Below are the code and all the weights of a small trained network. Each question names an input and a class and asks about switching units off, where a switched-off unit gives its printed mean instead of its output.

import numpy as np


def w(rows, s, z=0):
    codes = np.array(rows[::2]) - 128.0
    scale = np.full(codes.shape[1], s)
    scale[-1] = z or s
    return codes * scale


def f(y):
    return np.maximum(y, 0)


def log_softmax(a):
    a = a - a.max(-1, keepdims=True)
    return a - np.log(np.exp(a).sum(-1, keepdims=True))


def net(x, mask):
    res = np.array(x, float).reshape(1, 4) / 4 @ E
    y = f(res @ A[0][:, :-1].T + A[0][:, -1])
    res = res + np.where(mask, y, B[0][:, -1]) @ B[0][:, :-1]
    return log_softmax(res[-1] @ U[:, :-1].T + U[:, -1])


A, B = {}, {}
E = w([
[116,98,214,28,165,43,164,84,210,58],'x0',
[151,231,106,72,110,64,18,139,56,82],'x1',
[46,57,2,94,175,65,80,69,98,218],'x2',
[223,49,150,191,222,65,123,146,42,116],'x3',
],0.0073)
A[0] = w([
[152,175,49,255,93,225,90,193,42,195,85],'N1',
[191,131,111,144,190,74,100,137,93,96,95],'N2',
[222,208,235,197,74,191,191,225,161,41,98],'N3',
[163,210,68,88,111,116,22,164,61,93,124],'N4',
[101,128,203,45,173,68,157,19,203,63,54],'N5',
[46,184,112,46,43,131,143,113,204,124,5],'N6',
[16,68,23,123,184,55,93,24,100,223,143],'N7',
[151,200,133,45,135,23,74,108,107,54,119],'N8',
[122,35,138,189,154,187,218,135,185,165,103],'N9',
[210,98,117,180,171,116,129,172,70,152,30],'N10',
[52,186,123,76,69,194,95,95,177,113,47],'N11',
[88,45,124,175,157,188,253,86,185,174,74],'N12',
[179,80,171,151,197,96,103,153,107,96,32],'N13',
[178,63,158,161,159,88,94,156,67,123,25],'N14',
[72,179,103,129,49,211,109,144,137,185,90],'N15',
],0.0064,0.0022)
B[0] = w([
[224,2,197,68,142,135,50,77,226,81,216],'N1',
[130,136,139,165,88,87,142,179,94,169,164],'N2',
[166,212,29,37,162,198,151,95,54,118,253],'N3',
[62,176,205,141,181,134,44,140,177,204,199],'N4',
[217,13,106,67,109,112,115,113,170,95,218],'N5',
[127,74,106,173,70,77,203,199,86,168,193],'N6',
[173,208,41,58,121,193,137,78,57,93,251],'N7',
[95,154,188,114,152,133,28,131,173,167,205],'N8',
[55,208,189,129,148,111,58,137,161,217,198],'N9',
[153,89,108,162,86,76,166,211,105,132,168],'N10',
[114,122,133,185,47,56,193,197,53,179,186],'N11',
[79,199,181,108,185,126,79,157,147,214,202],'N12',
[144,77,79,157,68,106,180,202,89,154,165],'N13',
[89,117,94,162,80,77,181,200,68,166,165],'N14',
[182,35,108,152,48,47,156,199,131,114,181],'N15',
],0.0068,0.011)
U = w([
[128,83,103,189,70,55,197,226,76,157,97],'0',
[149,204,52,59,137,210,151,77,61,109,105],'1',
[76,188,228,136,152,118,70,142,178,203,99],'2',
[180,2,158,94,118,121,115,104,202,92,159],'3',
[108,137,142,164,132,146,146,93,123,96,255],'4',
[101,119,130,212,139,132,171,91,149,56,93],'5',
],0.0094,0.0089)

Each question gives the input, the list of numbers given to net, and the class t.
The units are the neurons (one row each of A and B). Each row of codes is followed by its name. A weight is (code - 128) times the scale printed after its matrix; where a second scale follows, it is the last column's (A, B and U).
mask holds one flag per neuron, in row order. A switched-off neuron (its flag False) gives its mean, the last column of its row in B, instead of its output. The means were averaged over made-up inputs and are rounded, as every weight is.
A unit's drop is (log p(t) with every unit on - log p(t) with that unit switched off) / (log p(t) with every unit on - log p(t) with every unit switched off).
The circuit of an input: a set's keep is (log p(t) with only the set's units on - log p(t) with every unit switched off) / (log p(t) with every unit on - log p(t) with every unit switched off). Starting from the 12 units with the biggest drops (on a tie, the unit counted first), units are removed one at a time, each time the one whose removal leaves the highest keep (on an exact tie, the one counted first), for as long as the keep stays at least 0.8.
circuit, biggest first: the units of the circuit, biggest drop first
k most important neurons: the k neurons with the biggest drops, biggest first
drop when u is switched off: that unit's drop, to one decimal
input [6,-4,-8,3], class 1: circuit, biggest first : [N3]
input [7,6,3,-5], class 3: 2 most important neurons : [N5 N9]
input [4,-7,-4,5], class 2: 2 most important neurons : [N9 N12]
input [-4,3,-3,-3], class 3: circuit, biggest first : [N1 N7]
input [8,6,2,-2], class 3: 3 most important neurons : [N5 N9 N12]
input [7,-8,3,-2], class 2: 2 most important neurons : [N12 N9]
input [-6,-8,2,2], class 2: 2 most important neurons : [N9 N12]
input [7,-1,-8,-3], class 1: 2 most important neurons : [N3 N1]
input [-7,-1,-7,-8], class 0: 3 most important neurons : [N15 N11 N7]
input [5,5,-6,6], class 0: 4 most important neurons : [N7 N13 N2 N14]
input [5,-2,3,-7], class 0: 2 most important neurons : [N6 N11]
input [-4,1,-8,7], class 1: 2 most important neurons : [N3 N6]
input [0,4,6,-7], class 0: 4 most important neurons : [N6 N11 N3 N15]
input [6,8,0,0], class 2: circuit, biggest first : [N8]
input [1,-3,6,-6], class 0: 3 most important neurons : [N3 N6 N11]
input [4,-2,8,-2], class 1: drop when N7 is switched off : 1.2
input [3,2,6,4], class 1: drop when N11 is switched off : 0.1
input [-6,8,2,7], class 2: drop when N13 is switched off : -0.1
